Moves between items:
q991: fu>q195, su>q863, ga>q121, ze>q881, du>q37, ri>q553
q742: fu>q450, su>q232, ga>q988, ze>q957, du>q54, ri>q581
q37: fu>q302, su>q991, ga>q863, ze>q538, du>q553, ri>q350
q664: fu>q829, su>q554, ga>q455, ze>q743, du>q292, ri>q250
q992: fu>q442, su>q187, ga>q829, ze>q292, du>q233, ri>q419
q626: fu>q645, su>q581, ga>q54, ze>q988, du>q450, ri>q932
q500: fu>q742, su>q957, ga>q598, ze>q361, du>q979, ri>q988
q455: fu>q250, su>q337, ga>q882, ze>q687, du>q554, ri>q664
q756: fu>q455, su>q687, ga>q965, ze>q566, du>q743, ri>q882
q337: fu>q292, su>q882, ga>q743, ze>q965, du>q455, ri>q554
q419: fu>., su>q233, ga>q992, ze>q495, du>q409, ri>q442
q829: fu>q419, su>q495, ga>q250, ze>q554, du>q187, ri>q992
q302: fu>q965, su>q195, ga>q350, ze>q991, du>q566, ri>q676
q538: fu>q991, su>q881, ga>q508, ze>q645, du>q193, ri>q121
q350: fu>q676, su>q553, ga>q37, ze>q121, du>q195, ri>q302
q195: fu>q73, su>q350, ga>q553, ze>q863, du>q302, ri>q566
q979: fu>q54, su>q500, ga>q957, ze>q359, du>q988, ri>q232
q233: fu>., su>q992, ga>q187, ze>q250, du>q419, ri>q409
q450: fu>q412, su>q626, ga>q581, ze>q232, du>q932, ri>q314
q193: fu>q37, su>q538, ga>q881, ze>q412, du>q121, ri>q863
q566: fu>q687, su>q302, ga>q195, ze>q37, du>q676, ri>q73
q645: fu>q881, su>q314, ga>q932, ze>q581, du>q412, ri>q467
q863: fu>q350, su>q121, ga>q193, ze>q508, du>q991, ri>q37
q250: fu>q992, su>q292, ga>q664, ze>q337, du>q495, ri>q829
q957: fu>q232, su>q598, ga>q799, ze>q561, du>q500, ri>q979
q965: fu>q882, su>q73, ga>q676, ze>q195, du>q687, ri>q756
q554: fu>q495, su>q455, ga>q337, ze>q756, du>q664, ri>q292
q467: fu>q193, su>q412, ga>q645, ze>q450, du>q508, ri>q881
q932: fu>q467, su>q450, ga>q626, ze>q742, du>q314, ri>q645
q232: fu>q626, su>q988, ga>q979, ze>q598, du>q742, ri>q54
q121: fu>q553, su>q193, ga>q538, ze>q467, du>q863, ri>q991
q553: fu>q566, su>q37, ga>q991, ze>q193, du>q350, ri>q195
q361: fu>q957, su>q561, ga>q51, ze>., du>q359, ri>q799
q442: fu>., su>q409, ga>q419, ze>q187, du>., ri>.
q508: fu>q121, su>q467, ga>q412, ze>q932, du>q881, ri>q538
q598: fu>q988, su>q799, ga>q359, ze>q51, du>q957, ri>q500
q687: fu>q337, su>q965, ga>q73, ze>q302, du>q756, ri>q743
q409: fu>., su>q419, ga>q233, ze>q829, du>q442, ri>.
q799: fu>q979, su>q359, ga>q361, ze>., du>q598, ri>q957
q73: fu>q743, su>q676, ga>q566, ze>q350, du>q965, ri>q687
q581: fu>q314, su>q54, ga>q742, ze>q979, du>q626, ri>q450
q881: fu>q863, su>q508, ga>q467, ze>q314, du>q538, ri>q193
q359: fu>q500, su>q361, ga>q561, ze>., du>q799, ri>q598
q54: fu>q932, su>q742, ga>q232, ze>q500, du>q581, ri>q626
q187: fu>q409, su>q829, ga>q495, ze>q664, du>q992, ri>q233
q412: fu>q538, su>q645, ga>q314, ze>q626, du>q467, ri>q508
q495: fu>q233, su>q250, ga>q292, ze>q455, du>q829, ri>q187
q561: fu>q598, su>q51, ga>., ze>., du>q361, ri>q359
q51: fu>q799, su>., ga>., ze>., du>q561, ri>q361
q743: fu>q554, su>q756, ga>q687, ze>q676, du>q882, ri>q337
q882: fu>q664, su>q743, ga>q756, ze>q73, du>q337, ri>q455
q988: fu>q581, su>q979, ga>q500, ze>q799, du>q232, ri>q742
q314: fu>q508, su>q932, ga>q450, ze>q54, du>q645, ri>q412
q292: fu>q187, su>q664, ga>q554, ze>q882, du>q250, ri>q495
q676: fu>q756, su>q566, ga>q302, ze>q553, du>q73, ri>q965

The rows follow the links: the fewer symbols apart two items are, the more alike their rows tend to be.

Each row is also shifted at random along 9 hidden directions that mean nothing.

Row, then item:
40,4,23,12,37,-7,3,38,-2,28,29,-10,-16,5,-32,-18,-7,21,-26,-2,34,-29,-9,0,18,2,22,-18,-7,-6,17,-19,28,-2,-49,18,1,2,-16,-5,8,-34,-7,-52,23,-25,54,-24,8,-23,7,-16
item: q863
-8,-4,5,-15,15,-31,1,-9,-5,-17,11,5,10,22,-21,-24,-6,-7,23,11,-12,11,-16,-3,46,-72,-3,-39,4,0,-8,-38,-18,23,31,2,30,-8,51,-10,20,5,10,-45,-14,5,-33,31,-19,-24,-17,5
item: q51
28,-3,-11,2,24,37,11,9,-7,-17,-24,-4,-11,-38,-8,20,23,10,-25,-7,15,-8,19,-18,-18,2,11,35,-24,-12,26,-5,30,2,-59,20,-25,7,-16,20,-6,-43,-19,6,-32,19,3,-52,37,-35,8,13
item: q756
0,3,11,9,2,-11,-13,25,3,-7,10,-23,21,3,-22,-15,-13,-7,-13,-5,5,-6,-23,7,17,-24,16,7,-13,-3,32,-6,-9,-11,-17,-9,12,-5,8,19,13,14,7,-28,17,3,-13,4,-4,-28,5,8
item: q881
40,10,12,-25,-54,13,6,9,17,11,-7,-28,31,13,-12,13,-16,-16,-14,-17,-24,-5,-18,26,-8,85,-42,24,14,-40,8,35,-26,-1,21,16,-7,-4,34,43,-8,77,24,-51,43,29,-29,57,5,-58,43,8
item: q195
72,12,-1,-15,-64,5,-12,3,-6,-8,-16,-4,42,-10,9,-21,-17,-32,23,-27,-49,-11,-6,38,8,103,-6,15,-26,-3,20,2,-25,21,-23,7,11,-30,-31,24,22,42,12,12,39,22,-30,40,-17,-88,-13,27
item: q232
26,8,-17,25,40,-2,8,22,7,78,36,-31,12,13,-18,-13,-13,-11,8,-31,69,-21,-10,3,-3,-6,-2,14,-4,-6,-35,37,67,-36,57,7,3,0,14,-14,-6,6,10,-13,1,-17,27,-15,1,109,6,-17
item: q193
16,-10,46,3,20,-10,-6,18,19,-9,11,4,-34,22,1,9,-1,38,-44,41,-8,-1,-4,-5,-3,-84,12,-67,34,15,-15,-13,-49,-8,-9,-13,-14,30,9,-7,-11,9,-22,-9,28,-21,47,18,3,44,31,-32
item: q687
-43,2,-11,16,20,-14,-6,-8,-9,-3,10,14,2,5,1,-21,-2,-7,25,-4,11,-14,1,3,16,-13,4,1,-16,11,0,-10,16,19,-14,5,14,-13,-33,-26,7,-38,3,30,-14,-15,11,-24,-13,14,-34,8
item: q799
-11,3,3,-3,10,28,18,15,15,0,-17,3,24,6,-2,8,7,0,-2,-4,3,-35,11,21,-5,-38,-49,-17,4,-24,-38,24,-5,41,-9,44,-24,-1,-18,9,-20,26,-17,22,13,42,8,27,24,48,20,2
item: q965
-22,10,-9,9,-24,9,17,30,16,5,4,-6,79,50,-28,-6,-15,-20,17,-3,37,-35,-19,45,5,-19,-88,37,13,-62,2,75,-3,60,-12,30,-8,-18,-34,10,-21,67,16,-36,61,62,-23,61,4,39,31,13
item: q991
4,1,7,-26,-1,9,16,-51,16,-29,-13,18,-25,30,7,21,12,6,1,13,-27,-14,9,1,-5,26,-73,5,32,-33,-33,13,-28,44,25,47,-15,11,25,-15,-29,-16,16,21,-33,2,4,5,5,-15,14,11
item: q992
25,6,9,-14,-17,-14,-11,-23,-4,-41,-1,7,2,13,-10,-21,-8,-13,12,-4,-37,-11,-14,12,29,49,-14,12,-14,-11,30,-24,-29,34,-28,19,20,-17,-4,-3,15,-26,24,0,-10,-10,-14,-4,-18,-105,-23,29
item: q979
-28,-1,-1,28,-46,-21,-34,-29,5,-46,7,15,1,34,26,-4,-12,-9,6,23,-13,12,-16,12,-21,32,-6,51,8,16,47,38,-47,-1,-23,-51,8,-3,-66,-24,-7,-11,25,72,15,-31,0,-21,-36,8,-17,15
item: q359
-61,1,-8,-28,27,14,34,-16,-6,11,-10,12,-21,-11,-14,16,19,11,9,-7,1,-9,19,-18,13,19,-33,-10,10,-30,-32,-21,33,31,14,55,-7,3,42,0,-13,-27,-3,-42,-38,16,-1,-2,24,-37,1,-1
item: q187
40,-2,-22,16,46,-10,4,37,-22,51,17,-19,12,-37,-19,-28,-2,-9,14,-26,46,14,1,-18,22,-60,72,-21,-37,31,-5,-36,72,-43,19,-21,22,-11,24,-1,35,-14,-16,-37,-16,-4,-8,-21,2,39,-26,-12
item: q742
34,6,-31,15,-44,-16,10,12,-23,28,25,11,38,24,-17,-14,-14,-12,28,0,48,20,-11,8,1,79,-10,63,5,-28,51,45,43,12,-21,-28,16,-22,-42,-15,12,10,25,-80,51,7,-22,17,-22,-33,-5,0
item: q598
-3,3,17,-4,18,-3,18,-5,16,21,23,3,-22,42,-18,10,-2,22,-17,15,24,-23,-5,2,1,14,-51,-5,39,-35,-24,26,3,19,15,32,-12,15,16,-19,-27,-8,12,-41,12,-16,42,8,6,22,31,-18
item: q73
-1,4,46,14,30,9,-29,7,25,-26,-5,-5,-35,-3,12,-11,-2,15,-37,-2,-37,-58,0,21,-2,-9,9,-40,-18,26,-12,-24,-47,7,-57,34,-17,9,-50,-1,-11,-39,-17,105,-2,-36,77,-40,8,9,-4,5
item: q37
14,7,2,11,-33,1,-20,16,5,-24,-15,6,50,5,16,-25,-14,-26,22,-8,-28,-24,-4,44,4,-13,-10,-11,-24,15,1,13,-39,33,-34,-2,3,-25,-67,4,12,36,-7,69,40,25,-9,32,-15,19,-17,18
item: q54
7,-4,-23,14,7,-15,4,24,-28,6,12,7,25,-10,-19,-19,0,-3,18,4,37,25,-3,-13,18,-33,38,13,-17,5,41,-14,40,1,-29,-31,19,-15,-15,-7,27,-15,-5,-57,8,12,-27,-7,-7,-19,-21,-1
item: q561

From each start, follow one symbol. Which item do you reach?
Answers are names.
new walk
-21,14,6,-10,16,8,10,0,20,78,20,-34,-9,5,-4,1,-15,-12,3,-46,11,-36,-5,14,-3,74,-27,-10,6,-12,-69,21,36,-31,84,45,-1,2,46,6,-18,29,17,2,-2,-19,34,12,6,54,17,-13
fu q566
new walk
12,9,1,1,13,-7,-5,0,8,28,20,-34,1,6,-20,-10,-14,-15,-4,-28,12,-13,-21,2,10,34,-2,22,-9,-9,1,4,18,-30,38,12,13,-2,41,10,0,3,25,-17,-15,-18,0,-13,-4,-10,4,8
ga q508
new walk
7,1,11,-4,35,37,3,55,2,11,-31,-22,16,-64,-3,-3,10,0,-20,-30,-15,-31,19,8,5,-61,42,-55,-46,21,-25,-43,13,-7,-41,32,-17,-5,-4,45,13,17,-50,26,0,40,10,0,41,8,3,1
su q195
new walk
-33,-5,37,-14,17,-6,19,28,-1,-8,7,24,-27,13,-27,5,7,45,-30,34,-1,-14,4,-5,21,-25,-5,-54,26,-22,9,-32,-15,43,-65,29,-11,10,-10,-2,-3,-18,-23,-83,37,2,42,21,15,-59,22,-23
du q882
new walk
18,8,20,-6,-29,0,-43,-40,35,-15,-4,-55,-17,2,22,12,-19,-30,-26,-29,-56,-1,-31,11,-25,76,-1,40,-5,17,0,17,-58,-74,75,-16,4,14,59,32,-13,34,41,89,-35,-41,-13,-21,-16,-11,14,26
ri q991
new walk
26,5,-46,12,24,9,-5,0,-12,35,2,-52,26,-42,-14,-7,-2,-42,16,-54,39,19,-11,-22,-2,8,40,69,-47,8,15,4,73,-69,60,-18,18,-11,59,27,17,-1,21,-1,-63,6,-56,-48,7,15,-17,23
du q645
new walk
13,4,-22,-16,-32,33,17,14,1,-5,-24,-27,47,-15,-18,25,3,-22,-8,-19,7,10,-6,3,-15,37,-31,66,-8,-47,32,36,14,-2,-2,9,-13,-5,32,54,-8,53,12,-55,6,61,-63,23,27,-55,34,22
du q73
new walk
59,-7,-16,4,-11,17,9,0,-17,-3,1,-6,-28,-17,-13,36,15,20,-39,14,39,42,3,-41,-36,63,25,81,7,-21,75,20,38,-40,-41,-34,-17,19,6,15,-7,-36,7,-70,-12,-10,-9,-56,20,-69,27,-3
su q882
new walk
31,9,21,-13,-13,-23,-9,-18,20,-3,23,-21,8,48,-22,-15,-22,-16,0,-6,-17,-16,-36,20,24,36,-42,9,16,-28,1,10,-34,7,40,18,19,-4,44,3,-1,23,42,-29,8,-16,-8,27,-23,-41,13,13
ga q412
new walk
-21,0,5,12,24,-24,-9,15,-5,4,22,-6,4,9,-21,-26,-9,0,5,1,18,-5,-16,-2,29,-37,24,-12,-11,8,18,-23,10,-2,-12,-6,21,-7,3,-10,16,-20,4,-27,2,-16,7,-10,-12,-10,-16,-1
su q626
new walk
-65,2,27,7,-12,-24,-24,5,5,-49,7,6,9,23,-10,-23,-13,-1,-3,15,-29,-18,-23,20,28,-15,0,-9,-7,2,42,-19,-54,31,-56,-1,17,-11,-36,-1,9,-10,9,11,23,-8,5,6,-19,-62,-16,17
ri q645
new walk
-49,3,16,-2,35,-37,2,-10,-4,-1,35,8,-17,36,-35,-31,-10,8,13,6,11,-21,-21,-1,50,-8,-14,-20,7,-15,6,-33,6,33,-5,29,28,-9,16,-29,9,-49,21,-50,-12,-31,22,-9,-20,-48,-22,2
ze q979
new walk
30,-1,28,-19,-1,15,-8,51,-4,-2,-19,-36,2,-57,-18,2,-2,6,-45,-16,-33,5,-5,-6,12,-4,68,-32,-34,15,35,-57,-12,-40,-44,-4,-1,2,38,65,28,29,-24,-52,16,19,-14,9,26,-99,17,1
ri q302
new walk
-37,1,3,-14,-18,14,10,-22,8,-14,-8,3,-18,10,0,27,8,8,-16,6,-10,-2,1,-5,-17,63,-40,36,20,-32,10,22,-11,11,-5,20,-16,11,9,10,-25,-6,13,-12,-9,2,0,-7,12,-46,22,6
ga q756
new walk
78,11,0,-6,9,6,0,7,-6,-4,-3,-10,17,-11,-21,-28,-7,-19,8,-31,-9,-36,-4,19,26,44,-5,13,-36,-14,15,-21,15,27,-38,42,10,-23,-14,10,19,-24,7,-2,-9,8,0,-15,3,-74,-18,28
ze q581
new walk
12,9,-22,-2,12,23,-4,13,-6,-20,-26,-32,46,-40,-20,-17,2,-39,13,-46,-7,-24,-7,12,19,-1,4,41,-61,-10,24,-17,23,8,-25,33,8,-25,9,41,18,-3,4,22,-38,42,-51,-24,18,-62,-21,47
fu q193
